Each row has a name. Each piece below is followed by the name of the row it came from, unless a question asks for something else. Each question is about the rows just above it. Places in a row count from 0.

22.0 -54.0 -63.6 4.0 = q_32
32.8 29.8 -22.7 4.1 = q_275
30.6 -39.7 80.0 -2.7 = q_89
-33.5 36.1 45.4 4.1 = q_767
-39.6 -3.5 -64.0 -80.3 = q_61
82.2 -33.5 -15.8 -80.3 = q_256
9.6 39.0 1.7 16.3 = q_709
-65.6 63.4 -9.3 53.7 = q_981
53.7 53.6 -33.4 15.3 = q_772
82.1 -61.0 -41.6 40.2 = q_912
What comes right after 82.1 in the named rows? -> -61.0
The rest of the row after -33.5 36.1: -> 45.4 4.1
What comes right after -39.6 in the named rows? -> -3.5
After 53.7 53.6, its row goes on with -> -33.4 15.3
Which value is in both q_767 and q_256? -> -33.5
53.6 is at row and place -> q_772, 1

56.6 -11.1 -0.2 -2.0 6.5 -8.2 -0.8 4.6 -8.3 -10.4 -5.7 -2.1 4.7 4.7 -0.4 -13.9 5.6 -1.4 10.4 -11.2 3.8 15.2 13.2 6.9 -1.2 -0.8 -0.5 -8.3 -1.5 13.4 0.9 -20.9 2.5 2.4 -2.8 -0.9 1.6 -7.8 -6.4 2.4 3.0 -3.1 -10.1 -3.9 82.2 -10.3 -0.4 -5.8 6.5 -1.9 3.7 3.8 -0.2 7.2 2.4 -7.1  q_256
56.6 -7.1 0.9 17.1 -5.3 -10.9 33.4 4.0 47.7 4.3 -19.0 2.1 -34.1 -13.0 -4.1 7.0 -0.1 7.8 3.3 -1.7 -17.6 -13.3 2.1 17.2 -1.7 9.7 -34.0 14.1 23.9 7.1 5.3 14.2 -0.5 15.3 5.1 -7.4 11.6 -7.2 11.8 -0.3 -8.8 -6.0 15.2 2.2 82.2 10.6 5.4 11.6 24.3 -10.5 -7.4 -11.8 7.4 22.1 15.3 -12.4  q_451
-8.3 21.6 8.1 8.9 -13.9 10.6 1.7 9.0 -5.2 15.9 6.7 7.9 -13.8 -5.3 2.9 22.2 -16.0 0.9 -11.4 10.8 -11.8 -27.7 -22.0 -13.6 0.0 -2.4 9.7 23.7 13.8 -18.4 -9.3 34.1 -14.1 -0.4 -1.6 2.8 -6.8 8.9 14.0 2.2 7.2 8.0 9.5 3.2 82.2 12.4 2.9 11.6 16.2 11.3 -2.3 -8.6 -2.9 -12.1 -0.4 11.3  q_767
56.6 -11.7 -13.2 1.4 0.1 -11.2 17.7 12.8 0.4 -2.5 -19.0 -9.0 17.3 -7.0 -7.1 -0.2 5.9 15.4 -0.9 5.8 -0.8 10.1 12.6 14.8 -1.1 7.7 -22.8 -11.9 -2.2 8.9 16.4 -11.7 13.7 3.9 4.8 -3.0 12.9 -9.7 -4.5 -34.0 -6.8 -8.3 3.0 -2.8 82.2 4.4 6.6 1.9 34.6 -17.3 -8.1 2.6 5.6 16.3 3.9 -5.7  q_32
56.6 -44.1 -24.4 -26.9 -8.4 -22.4 -13.9 19.9 4.9 -44.3 -27.2 7.8 -13.8 -5.3 6.6 -60.8 34.8 4.8 29.3 -36.7 31.5 78.7 52.3 20.8 -2.8 -2.1 6.2 -61.7 -45.8 46.6 21.6 -88.1 25.0 -4.6 -9.0 2.4 10.2 -27.0 -39.9 -2.7 -2.7 -15.9 -44.0 -15.5 82.2 -43.6 -2.7 -34.4 -77.5 -19.1 10.8 24.1 -6.1 27.0 -4.6 -21.9  q_912
Where do 56.6 -11.7 -13.2 1.4 0.1 -11.2 17.7 12.8 0.4 -2.5 -19.0 -9.0 17.3 -7.0 -7.1 -0.2 5.9 15.4 -0.9 5.8 -0.8 10.1 12.6 14.8 -1.1 7.7 -22.8 -11.9 -2.2 8.9 16.4 -11.7 13.7 3.9 4.8 -3.0 12.9 -9.7 -4.5 -34.0 -6.8 -8.3 3.0 -2.8 82.2 4.4 6.6 1.9 34.6 -17.3 -8.1 2.6 5.6 16.3 3.9 -5.7 appear? -> q_32
After 10.2 -27.0 -39.9, its row goes on with -> -2.7 -2.7 -15.9 -44.0 -15.5 82.2 -43.6 -2.7 -34.4 -77.5 -19.1 10.8 24.1 -6.1 27.0 -4.6 -21.9
After 7.9 -13.8 -5.3 2.9, its row goes on with -> 22.2 -16.0 0.9 -11.4 10.8 -11.8 -27.7 -22.0 -13.6 0.0 -2.4 9.7 23.7 13.8 -18.4 -9.3 34.1 -14.1 -0.4 -1.6 2.8 -6.8 8.9 14.0 2.2 7.2 8.0 9.5 3.2 82.2 12.4 2.9 11.6 16.2 11.3 -2.3 -8.6 -2.9 -12.1 -0.4 11.3
q: 56.6 -11.1 -0.2 -2.0 6.5 -8.2 -0.8 4.6 -8.3 -10.4 -5.7 -2.1 4.7 4.7 -0.4 -13.9 5.6 -1.4 10.4 -11.2 3.8 15.2 13.2 6.9 -1.2 -0.8 -0.5 -8.3 -1.5 13.4 0.9 -20.9 2.5 2.4 -2.8 -0.9 1.6 -7.8 -6.4 2.4 3.0 -3.1 -10.1 -3.9 82.2 -10.3 -0.4 -5.8 6.5 -1.9 3.7 3.8 -0.2 7.2 2.4 -7.1 -> q_256
The row with 56.6 -44.1 -24.4 -26.9 -8.4 -22.4 -13.9 19.9 4.9 -44.3 -27.2 7.8 -13.8 -5.3 6.6 -60.8 34.8 4.8 29.3 -36.7 31.5 78.7 52.3 20.8 -2.8 -2.1 6.2 -61.7 -45.8 46.6 21.6 -88.1 25.0 -4.6 -9.0 2.4 10.2 -27.0 -39.9 -2.7 -2.7 -15.9 -44.0 -15.5 82.2 -43.6 -2.7 -34.4 -77.5 -19.1 10.8 24.1 -6.1 27.0 -4.6 -21.9 is -> q_912
q: 56.6 -7.1 0.9 17.1 -5.3 -10.9 33.4 4.0 47.7 4.3 -19.0 2.1 -34.1 -13.0 -4.1 7.0 -0.1 7.8 3.3 -1.7 -17.6 -13.3 2.1 17.2 -1.7 9.7 -34.0 14.1 23.9 7.1 5.3 14.2 -0.5 15.3 5.1 -7.4 11.6 -7.2 11.8 -0.3 -8.8 -6.0 15.2 2.2 82.2 10.6 5.4 11.6 24.3 -10.5 -7.4 -11.8 7.4 22.1 15.3 -12.4 -> q_451
The entry that follows -2.0: -> 6.5

